Here is a tiny trained network, its code and every weight. The questions are about switching its units off for an input and a class, where a switched-off unit gives its printed mean instead of its output.

import numpy as np


def w(rows, s, z=0):
    codes = np.array(rows[::2]) - 128.0
    scale = np.full(codes.shape[1], s)
    scale[-1] = z or s
    return codes * scale


def norm(h):
    return h / np.sqrt((h * h).mean(-1, keepdims=True) + 1e-5)


def f(y):
    return np.maximum(y, 0)


def log_softmax(a):
    a = a - a.max(-1, keepdims=True)
    return a - np.log(np.exp(a).sum(-1, keepdims=True))


def net(x, mask):
    res = np.array(x, float).reshape(1, 5) / 4 @ E
    u = 0
    for l in range(3):
        y = f(norm(res) @ A[l][:, :-1].T + A[l][:, -1])
        res = res + np.where(mask[u : u + 12], y, B[l][:, -1]) @ B[l][:, :-1]
        u += 12
    return log_softmax(norm(res)[-1] @ U[:, :-1].T + U[:, -1])


A, B = {}, {}
E = w([
[222,163,115,26,51,90,130,193,141,237],'x0',
[128,127,129,128,126,129,128,126,127,128],'x1',
[149,125,204,8,206,185,165,137,145,122],'x2',
[127,131,126,127,125,131,127,127,131,126],'x3',
[2,165,101,99,102,126,220,198,151,98],'x4',
],0.0021)
A[0] = w([
[67,169,119,117,95,98,231,195,164,108,62],'0.n0',
[34,116,124,165,163,205,115,90,79,81,141],'0.n1',
[93,78,160,188,170,177,97,83,143,49,194],'0.n2',
[26,151,112,140,114,138,234,236,131,79,86],'0.n3',
[144,159,126,86,100,87,109,189,169,216,108],'0.n4',
[136,106,210,5,216,198,165,121,133,106,143],'0.n5',
[130,101,56,206,94,140,114,101,70,121,117],'0.n6',
[10,152,103,83,82,108,209,208,179,85,142],'0.n7',
[88,124,82,119,90,77,113,109,152,88,81],'0.n8',
[185,151,111,65,63,100,108,144,159,183,84],'0.n9',
[150,134,205,90,200,215,161,139,180,126,1],'0.n10',
[148,140,213,3,209,161,140,129,141,84,47],'0.n11',
],0.0037,0.0026)
B[0] = w([
[135,138,36,161,126,188,132,109,91,217,197],'0.n0',
[185,72,156,86,124,64,115,164,215,83,213],'0.n1',
[96,182,104,129,176,205,176,190,10,210,234],'0.n2',
[205,71,174,96,117,99,68,57,212,70,222],'0.n3',
[165,166,25,144,156,181,188,111,120,188,203],'0.n4',
[70,190,108,60,253,123,47,157,187,138,254],'0.n5',
[100,115,165,101,104,192,186,130,203,129,185],'0.n6',
[107,220,207,167,148,70,187,184,89,145,242],'0.n7',
[163,187,128,96,118,181,89,164,143,107,148],'0.n8',
[79,96,193,127,117,69,124,63,152,76,202],'0.n9',
[165,61,174,222,21,130,97,83,22,102,182],'0.n10',
[136,76,80,198,84,139,205,163,177,103,219],'0.n11',
],0.0039,0.0049)
A[1] = w([
[122,110,140,74,174,160,163,182,166,84,129],'1.n0',
[136,140,107,75,172,141,137,128,133,157,168],'1.n1',
[184,58,46,77,96,111,59,73,238,94,57],'1.n2',
[117,42,78,142,123,201,84,55,100,120,80],'1.n3',
[163,149,134,70,195,77,100,195,225,118,159],'1.n4',
[111,35,55,121,99,255,129,175,70,156,68],'1.n5',
[44,190,133,51,222,96,33,144,123,98,121],'1.n6',
[68,131,47,93,152,144,24,145,52,103,4],'1.n7',
[179,137,191,187,90,119,221,134,29,101,107],'1.n8',
[100,153,139,120,37,69,124,51,83,135,105],'1.n9',
[142,53,128,107,54,92,138,47,179,105,19],'1.n10',
[118,121,205,150,108,93,98,150,170,40,29],'1.n11',
],0.0046,0.0025)
B[1] = w([
[144,159,84,200,80,76,122,103,148,171,222],'1.n0',
[109,92,144,147,133,105,91,152,155,78,196],'1.n1',
[103,27,49,91,160,41,1,68,228,78,167],'1.n2',
[86,149,76,102,118,160,195,119,107,187,152],'1.n3',
[60,55,111,88,127,193,126,119,78,116,253],'1.n4',
[134,62,95,134,111,235,95,3,102,183,173],'1.n5',
[203,202,166,83,123,95,135,101,113,164,209],'1.n6',
[195,228,145,74,235,162,63,12,83,89,138],'1.n7',
[147,74,23,164,24,135,117,91,137,133,157],'1.n8',
[159,185,176,216,167,162,177,79,103,124,158],'1.n9',
[116,186,203,208,181,162,137,128,227,219,147],'1.n10',
[46,76,232,113,115,101,125,172,35,61,152],'1.n11',
],0.0048,0.0057)
A[2] = w([
[125,177,200,112,154,158,81,119,78,123,99],'2.n0',
[166,139,91,148,78,202,129,68,86,99,141],'2.n1',
[151,86,208,55,163,34,53,168,137,31,70],'2.n2',
[67,109,236,147,113,121,105,177,126,26,159],'2.n3',
[105,133,128,191,45,60,179,159,152,165,153],'2.n4',
[202,181,139,183,192,151,87,97,151,121,21],'2.n5',
[197,195,124,212,46,109,173,155,50,110,63],'2.n6',
[117,90,119,156,24,154,179,124,38,146,110],'2.n7',
[88,165,116,97,133,148,188,223,114,150,149],'2.n8',
[123,14,122,183,6,75,121,189,79,3,3],'2.n9',
[147,118,139,168,190,107,116,58,167,172,140],'2.n10',
[238,179,150,210,81,53,91,68,167,104,149],'2.n11',
],0.0054,0.0042)
B[2] = w([
[138,152,143,79,169,110,169,135,56,149,183],'2.n0',
[45,139,143,82,191,140,185,133,100,121,216],'2.n1',
[41,139,56,122,138,38,186,83,126,48,190],'2.n2',
[146,130,219,107,116,96,130,168,30,62,228],'2.n3',
[167,102,144,87,162,100,36,111,100,103,220],'2.n4',
[212,145,216,83,110,199,54,61,121,155,176],'2.n5',
[213,151,62,121,116,22,152,188,82,124,174],'2.n6',
[142,61,84,197,46,111,161,103,93,139,216],'2.n7',
[94,152,104,150,158,183,171,158,190,150,225],'2.n8',
[235,3,206,189,53,158,15,200,197,55,177],'2.n9',
[163,121,135,132,68,115,73,143,144,90,255],'2.n10',
[80,187,149,172,108,179,181,158,184,173,220],'2.n11',
],0.0059,0.0045)
U = w([
[82,38,34,230,36,245,197,13,27,224,191],'0',
[233,29,234,209,19,63,52,218,39,22,20],'1',
[203,201,233,38,233,238,33,20,22,195,252],'2',
[40,209,229,49,225,38,237,208,15,36,172],'3',
[232,224,217,234,24,190,17,28,254,234,6],'4',
[222,230,31,229,33,21,228,213,78,223,244],'5',
[42,32,15,25,178,23,30,27,219,55,8],'6',
[22,232,50,65,239,185,246,212,230,232,68],'7',
],0.0072,0.0016)

Each question gives the input, the list of numbers given to net, and the class t.
The units are the neurons (one row each of A and B). Each row of codes is followed by its name. A weight is (code - 128) times the scale printed after its matrix; where a second scale follows, it is the last column's (A, B and U).
mask holds one flag per neuron, layer by layer. A switched-off neuron (its flag False) gives its mean, the last column of its row in B, instead of its output. The means were averaged over made-up inputs and are rounded, as every weight is.
A unit's drop is (log p(t) with every unit on - log p(t) with that unit switched off) / (log p(t) with every unit on - log p(t) with every unit switched off).
most important unit: the unit with the biggest drop
k most important neurons: the k neurons with the biggest drops, biggest first
top k neurons in layer l: the k neurons of layer l with the biggest drops, biggest first
input [0,8,2,4,1], class 3: 2 most important neurons => [0.n5 0.n7]
input [-5,-2,-5,-5,-2], class 0: 4 most important neurons => [0.n2 0.n5 0.n7 1.n5]
input [2,-2,-6,2,-7], class 4: most important unit => 0.n2
input [1,-1,-4,-1,-3], class 4: top 3 neurons in layer 0 => [0.n5 0.n2 0.n7]
input [-2,-7,-6,5,6], class 1: 2 most important neurons => [0.n5 0.n3]
input [2,-8,5,-7,5], class 7: 4 most important neurons => [0.n5 0.n7 0.n0 0.n11]
input [6,7,1,-8,-5], class 6: 3 most important neurons => [0.n7 0.n10 1.n2]
input [5,-7,-2,-7,0], class 4: 2 most important neurons => [0.n5 0.n2]
input [8,1,1,-8,-7], class 6: 4 most important neurons => [0.n7 1.n2 0.n10 0.n2]
input [-1,5,-6,4,5], class 1: 3 most important neurons => [0.n5 0.n3 0.n7]
input [5,-5,-4,-8,-1], class 4: 4 most important neurons => [0.n5 0.n2 0.n7 0.n9]
input [-6,-4,-5,-3,7], class 1: 2 most important neurons => [0.n5 0.n3]
input [8,7,1,-7,1], class 7: top 3 neurons in layer 0 => [0.n3 0.n10 0.n1]
input [-2,-8,1,-5,-6], class 2: most important unit => 0.n11
input [5,1,-7,6,0], class 4: top 4 neurons in layer 0 => [0.n2 0.n7 0.n5 0.n9]
input [1,-8,-3,1,-2], class 4: top 4 neurons in layer 0 => [0.n5 0.n2 0.n7 0.n1]
input [7,3,-4,-8,0], class 4: top 3 neurons in layer 0 => [0.n2 0.n7 0.n5]
input [-6,-3,0,0,-3], class 0: top 2 neurons in layer 0 => [0.n5 0.n2]
input [1,8,-1,-6,4], class 5: top 3 neurons in layer 0 => [0.n7 0.n0 0.n5]
input [6,-7,1,1,8], class 7: most important unit => 0.n10
